[[138 107 123 130 133]
 [114 138 119 131  99]]
The second entry, reading row by row is 107
The entry in the bottom-left corner: 114
Report the entry directly below 107.
A: 138
Report the entry just right of 107.
A: 123

Read these off the grid that follows. Indices start at 1.
1) Read off the entry just right of the largest entry.
2) Read off the entry at row 1, column 1.
3) Read off the entry at row 3, column 3.
4) Read off the entry at row 3, column 1.
5) Read off the entry in row 2 and column 3.
6) Read off the entry in row 1 and column 3.
7) Read off the bottom entry of the column that holds the largest entry.
8) Read off the entry in row 1 and column 2.
[[126 123 119 127 144 125 120 122 125 132 120 129 129 126]
 [127 121 129 118 110 130 129 118 125 120 145 130 134 129]
 [127 133 106 127 151 126 126 118 125 129 122 123 125 128]
 [126 134 133 133 145 127 128 137 127 126 138 124 122 128]
 [133 128 134 128 116 128 127 131 131 128 124 126 126 130]
 [132 135 134 125 132 128 125 117 122 130 132 131 119 127]
 [131 125 139 131 139 128 123 133 129 126 131 128 129 124]
 [116 131 128 127 135 127 136 116 144 129 138 129 132 126]]
1) 126
2) 126
3) 106
4) 127
5) 129
6) 119
7) 135
8) 123

data = [127 147 151 135 123 145 114 130]
The first entry from the left is 127
The entry just left of 123 -> 135
Give the third entry from the right.
A: 145

[[109 144 132 128 135 133 130 133]
 [131 141 135 140 140 141 138 133]
 [126 142 120 110 116 102 117 123]
 [105 153 121 120 114 118 124 124]]
The maximum?
Answer: 153
The 3rd largest entry: 142
The top entry of the column that holds the smallest entry?
Answer: 133
The entry in the bottom-left corner?
Answer: 105
The last entry of the smallest entry's row: 123
The entry in the top-right corner is 133
The entry directly below 132: 135
The 2nd entry on the diagonal from the top-right corner?
Answer: 138
The entry just left of the smallest entry is 116
The first entry, reading row by row -> 109
The 5th entry, reading row by row?
Answer: 135

Questions about the array below. Counting starts at 1.
1) Which number is the entry just left of 134?
2) Which number is the entry in the bottom-right corner?
3) Which number is the entry directly above 129?
4) Which number is the entry in row 1 and column 1?
5) Which number is the bottom entry of the column that holds the smallest entry?
6) Which number is the entry directly below the largest entry?
7) Which number is the entry directly above the smallest entry?
8) Which number is the entry in row 2 and column 1?
[[127, 138, 119, 119, 152, 121, 125],
 [149, 123, 118, 157, 117, 128, 120],
 [127, 138, 119, 123, 151, 120, 124],
 [105, 137, 141, 121, 116, 128, 127],
 [147, 124, 120, 156, 116, 130, 121],
 [129, 114, 134, 113, 124, 135, 140]]
1) 114
2) 140
3) 147
4) 127
5) 129
6) 123
7) 127
8) 149

A =
[[110 127 121 124 139 151 109 136 108 137]
 [153 115 118 154 125 134 135 108 129 109]
 [137 116 152 145 141 134 147 104 106 146]
 [135 149 135 111 105 128 102 116 118 109]
 [135 144 122 146 148 153 143 113 154 116]
 [124 126 152 126 100 135 105 157 142 145]
 [ 99 117 125 102 132 103 108 150  99 116]
 [106 134 129 111 134 142 116 145 148 148]
 [152 120 157 129 107 150 133 102 115 144]
 [153 145 130 119 146 145 119 133 146 126]
 [108 130 101 154 142 150 115 126 112 125]
 [130 113 115 146 142 126  99 122 103 114]]
Which number is the first entry on the main diagonal?
A: 110
The bottom-right entry is 114
Which number is the top-right entry?
A: 137
Which number is the 2nd entry on the diagonal from the top-right corner?
A: 129
Which number is the third entry on the diagonal from the top-right corner?
A: 104
Which number is the fourth entry, reading row by row?
A: 124
Which number is the smallest entry in the first row?
A: 108
The largest entry in the last row is 146
The entry in the bottom-left corner is 130
Which number is the largest entry in the first row?
A: 151
Which number is the second entry from the end, reading row by row?
A: 103
The third entry, reading row by row: 121
The fourth-last entry, reading row by row -> 99
The smallest entry in the first column -> 99
Which number is the entry just right of 132?
A: 103
The second entry, reading row by row is 127
Which number is the entry directly above 117?
A: 126

grid =
[[129 144 134 126 120 128 149 118]
 [124 110 124 127 148 128 114 148]
 [143 115 116 145 137 127 153 139]]
Counting starts at 1.
The top entry of the column that holds the largest entry -> 149
Find the entry in the bottom-right corner.
Answer: 139
Find the entry just right of 116.
Answer: 145
The top-right entry: 118
The entry in row 3 and column 1: 143
The entry in row 3 and column 3 is 116
Find the entry in row 1 and column 2.
Answer: 144
The entry at row 1, column 1 is 129
Find the entry directly above 137.
Answer: 148
